M =
array([[-25, -17,   7,   8,  17, -16,   3, -54, -24,  -6,  19, -15],
       [ -2,  19,  42,   7,   0,  -5,  12, -33,  -7,  43, -11, -14],
       [-29,  22,   8,   0,  34,  10,  28,  -2, -18,  -9, -14,  -9]])
Which number is the largest entry?
Answer: 43
Which number is the entry directly below the largest entry?
Answer: -9
The entry in the top-right corner -> -15
The entry just right of -33 is -7
Which number is the entry in the top-left corner?
Answer: -25
The smallest entry in the first row: -54
Which number is the largest entry in the first row?
Answer: 19
Which number is the 5th entry from the end, reading row by row?
Answer: -2
Which number is the second entry in reading order?
Answer: -17
The entry just right of the largest entry -> -11
Which number is the entry directly below -7?
Answer: -18
The second smallest entry: -33
Which number is the largest entry in the first column?
Answer: -2
Which number is the entry directly above -7?
Answer: -24
Which number is the third smallest entry?
Answer: -29
Which number is the bottom-right entry?
Answer: -9
Which number is the fourth entry in reading order?
Answer: 8

W =
14,38,40,10
16,-27,32,-42
-43,-13,54,-22
8,8,41,-25
46,-16,-4,-7
25,-29,18,24
Counting starts at 1.
The entry directly below -43 -> 8
Report the entry directly below -22.
A: -25
Report the entry directly below -25.
A: -7
The top-left entry is 14
Report the entry at row 1, column 2.
A: 38
The entry at row 2, column 1 -> 16
The entry just right of -43 -> -13
The entry just right of -27 -> 32
Report the entry in row 2 and column 2.
A: -27

Questions about the table below. Rows and columns are numbered from 1.
1) Which number is the entry at row 3, column 1?
2) Which number is the largest entry?
3) Which number is the entry in the bottom-right corner?
4) Which number is the entry just right of 29?
5) Which number is the entry directly below the largest entry?
6) Which number is the entry in the bottom-left corner?
7) Which number is the entry just left of 33?
8) Which number is the entry directly below 12?
[[ -8 -31 -17 -22  -9   6]
 [ 23   6   6  16  23  -4]
 [ 13  10 -18  -5   5  16]
 [ 36   0  14 -11  -4  -5]
 [ -8  47  13  52   3 -29]
 [ 14   2  33  11  12 -13]
 [-10  30  -2  50   3 -29]
 [ -7 -31   5 -19  29  31]
 [  2 -25   2 -28  18  30]
 [ -5 -13 -26 -24  -2  24]
 [-27  -1 -18  -5 -19   3]]
1) 13
2) 52
3) 3
4) 31
5) 11
6) -27
7) 2
8) 3

Questions about the array below. Indices start at 1.
1) Find the entry at row 1, column 3.
2) Find the entry at row 3, column 1.
3) Find the entry in the bottom-right corner.
4) Find the top-right entry.
5) Find the entry in row 2 and column 1.
6) Find the bottom entry of the column that holds the smallest entry.
7) Find the top-left entry.
8) Find the entry just left of the smallest entry.
[[124 163 115 141 171 142 137 135 132 106 150 139 137 142]
 [126  95 120 145 135 154 130 127 153 174 136 110 147 123]
 [132 139 155 152  98 142 143 129 147 164 147 161 155 144]
 [149 120 155 159 160 140 143 136 138  59 116 128 137 135]
 [141 160 137 145  99 142 135 147 147 117 146 126 142 164]
 [148 109 155 137 140 156 150 142 156  52 148 147 140 136]
 [139 165 130 128 143 166 129 160 142  83 150 136 134 164]
 [165 150 162 154 142 148 138 139 128 113 131 143 134 133]
 [130 173 137 153 105 124 158 143 149 137 139 139 149 132]
 [151 138 110 134 161 138 138 141 134 161 136 141 141 140]
 [134 148 140 142 117 139 142 147 135 191 130 125 139 127]
 [156 125 137 148 140 151 154 134 153 113 152 152 141 131]
 [132 139 139 141 164 151 128 146 132 133 146 132 150 139]
 [149 135 113 126 161 146 144 147 133 179 113 184 138 145]
 [127 163 130 136 137 140 143 135 151  81 147 144 150 133]]
1) 115
2) 132
3) 133
4) 142
5) 126
6) 81
7) 124
8) 156

Questions about the table below. Indices start at 1.
1) Report the entry at row 1, column 1.
2) Report the bottom entry of the column that holds the smallest entry.
3) Report the entry directly above the centre entry.
4) Report the entry in the bottom-right corner.
5) Report the entry at row 1, column 2.
6) Report the entry just right of 25.
[[-21  27   9   0  10]
 [-24  25  14  -3   7]
 [ 43  10 -12 -30 -12]]
1) -21
2) -30
3) 9
4) -12
5) 27
6) 14

[[104 133 114 141]
 [ 51 196  98 178]
 [193 126 179 100]
 [196   7 130  78]
 [175  42 129  91]
 [123 124 123 130]
 [119 137 123 137]
 [ 97 221 146 160]
 [201  61 158  85]
 [177 112 157 105]
 [ 92 198 130 158]
 [188  88 158  94]]
Counting starts at 1.
The top-right entry is 141
Give the entry directly below 201.
A: 177
Give the entry in row 1 and column 3.
A: 114
The entry directly below the smallest entry -> 42
Give the entry in row 2 and column 1.
A: 51
The entry in the bottom-right corner: 94
The entry in the bottom-left corner: 188
Give the top entry of the column that holds the largest entry.
A: 133
Give the entry directly below the largest entry.
A: 61
The maximum is 221
Give the entry at row 1, column 1.
A: 104
The entry just right of the largest entry: 146
The entry in row 3 and column 1: 193
The entry directly below 178: 100
The entry directly above the smallest entry: 126
The entry directly below 85: 105

Read these off the table that follows. Rows and columns are numbered from 1.
1) The entry directly below the centre entry?
2) The entry at row 1, column 3?
3) The entry directly above 40?
4) The top-right entry?
5) The entry in the bottom-right corner?
6) The bottom entry of the column that holds the smallest entry?
7) The largest entry?
8) The entry just left of the centre entry?
[[-37  -3  -1  -6  29   1  -6   0   2 -16  -3]
 [ 28 -15  21  10  22  21  10 -15  10  -5  12]
 [ 26  12  30 -38  21  40 -34   8  -7   8  -4]
 [  6   0  28 -24  25  37 -23   3  -3  -2  -6]
 [ 12  -2   1  11  -1   4   9  -5   3  -7   1]]
1) 37
2) -1
3) 21
4) -3
5) 1
6) 11
7) 40
8) 21

A =
[[ 0.14  0.04 -0.18  0.21 -0.09]
 [-0.04 -0.07  0.09  0.18 -0.10]]
Counting starts at 1.
The entry directly below the smallest entry: 0.09
Give the entry just right of 0.18.
A: -0.10
Give the entry at row 1, column 2.
A: 0.04
The entry directly above -0.04: 0.14
Give the top-right entry.
A: -0.09
Give the entry in row 1 and column 3.
A: -0.18

[  3.767   7.603   5.186   8.373  -8.767  16.611 -14.019   6.444   6.797]
Find the entry just right of the smallest entry.
Answer: 6.444
Find the entry just right of the centre entry.
Answer: 16.611
The entry just right of 5.186: 8.373

Read these off the array that follows.
1) Which number is the entry in the top-right corner?
2) Which number is the bottom-right entry?
3) Which number is the bottom entry of the column that holds the largest entry?
4) Which number is the first entry of the largest entry's row?
5) Which number is the bottom-left entry?
6) Which number is the third entry on the diagonal from the top-right corner?
7) Which number is the top entry of the column that holds the smallest entry?
8) Which number is the 3rd entry, reading row by row?
[[  2 -15  12  -2   3  12   8  -6 -20   5 -16   9  29  -5   3]
 [ 11 -12  11 -15  -1  -4 -23 -11  -8  16 -11  -8 -14  23   6]
 [-20 -25  -4  -3   7   3  -2 -16   1 -11   0 -14   9  -5   2]
 [-16   8 -29   2  -1  16 -38  14  11 -17 -15 -39 -26  10   0]
 [ -4  -5   4  22  13   1   1   5 -22  -8 -14   6   6 -28   2]
 [ 22  -4   5  -6 -12   5   1   4 -12 -12  -7   2  -2  11   4]
 [  7 -10  14  -5  -4  15 -20  11 -16   3   2  -2  10  -2  -5]
 [-19  11 -21  -4   9   5 -16   3  13  -1 -18 -29 -26  -4  10]
 [ -7   3 -12   6  -1   8  -3  22 -26 -25 -38  -9  -9 -26  -4]
 [-16   1 -32   1 -13  -5 -35  20   5  -1 -22 -22 -14   4   2]
 [ -6   4 -10   3  -7 -14  25   0 -17   1  16  -8  -8   8 -24]
 [-25 -33 -32  -7   2  11  -6 -17   7 -11  -1  -6  -3  -8   8]
 [  6  11  -2 -17 -13 -11  -9 -33 -21   8   0   7  -8   8  -6]
 [ -9 -13 -22 -15   5  12  -2   3  -6 -18 -19 -21   3  -2  20]
 [  2  23 -13  -1  -2  19  -5   6   0 -29 -29  -8 -18   0 -13]
 [ 11  -4   9 -14 -17  -9  -8 -47 -10  14  -1 -24   1  22   7]]
1) 3
2) 7
3) 1
4) 2
5) 11
6) 9
7) -6
8) 12

data = array([-13,  28, -25,  43, -19, -16,  20, -14,  -9, -13,  -8])
Which number is the entry just right of -14? -9
Which number is the entry just right of 28? -25

[[ 11  29 -34 -23  55  25  -5  39  17]
 [-34 -13 -29  34 -14  32   8 -19  18]
 [ -8   4 -24  38  -6  35   9  -5  -2]
 [ 21   2 -28 -14  43  24 -10   7  17]
 [ -3  -8 -26   8  16  28   6 -10   9]]
The 2nd entry on the main diagonal?
Answer: -13
The third entry in reading order?
Answer: -34
The last entry, reading row by row?
Answer: 9
The smallest entry in the last column?
Answer: -2
The top-right entry?
Answer: 17
The entry just left of the centre entry -> 38
The largest entry in the last row: 28
The fourth entry, reading row by row: -23
The entry just right of -19?
Answer: 18
The centre entry?
Answer: -6
The largest entry in the first column?
Answer: 21
The entry just left of 25?
Answer: 55
The entry in the bottom-left corner -> -3
The third largest entry is 39
The second entry in reading order?
Answer: 29
The smallest entry in the first column?
Answer: -34
The entry just left of 38?
Answer: -24
The entry directly below -13?
Answer: 4
The entry just right of the centre entry -> 35
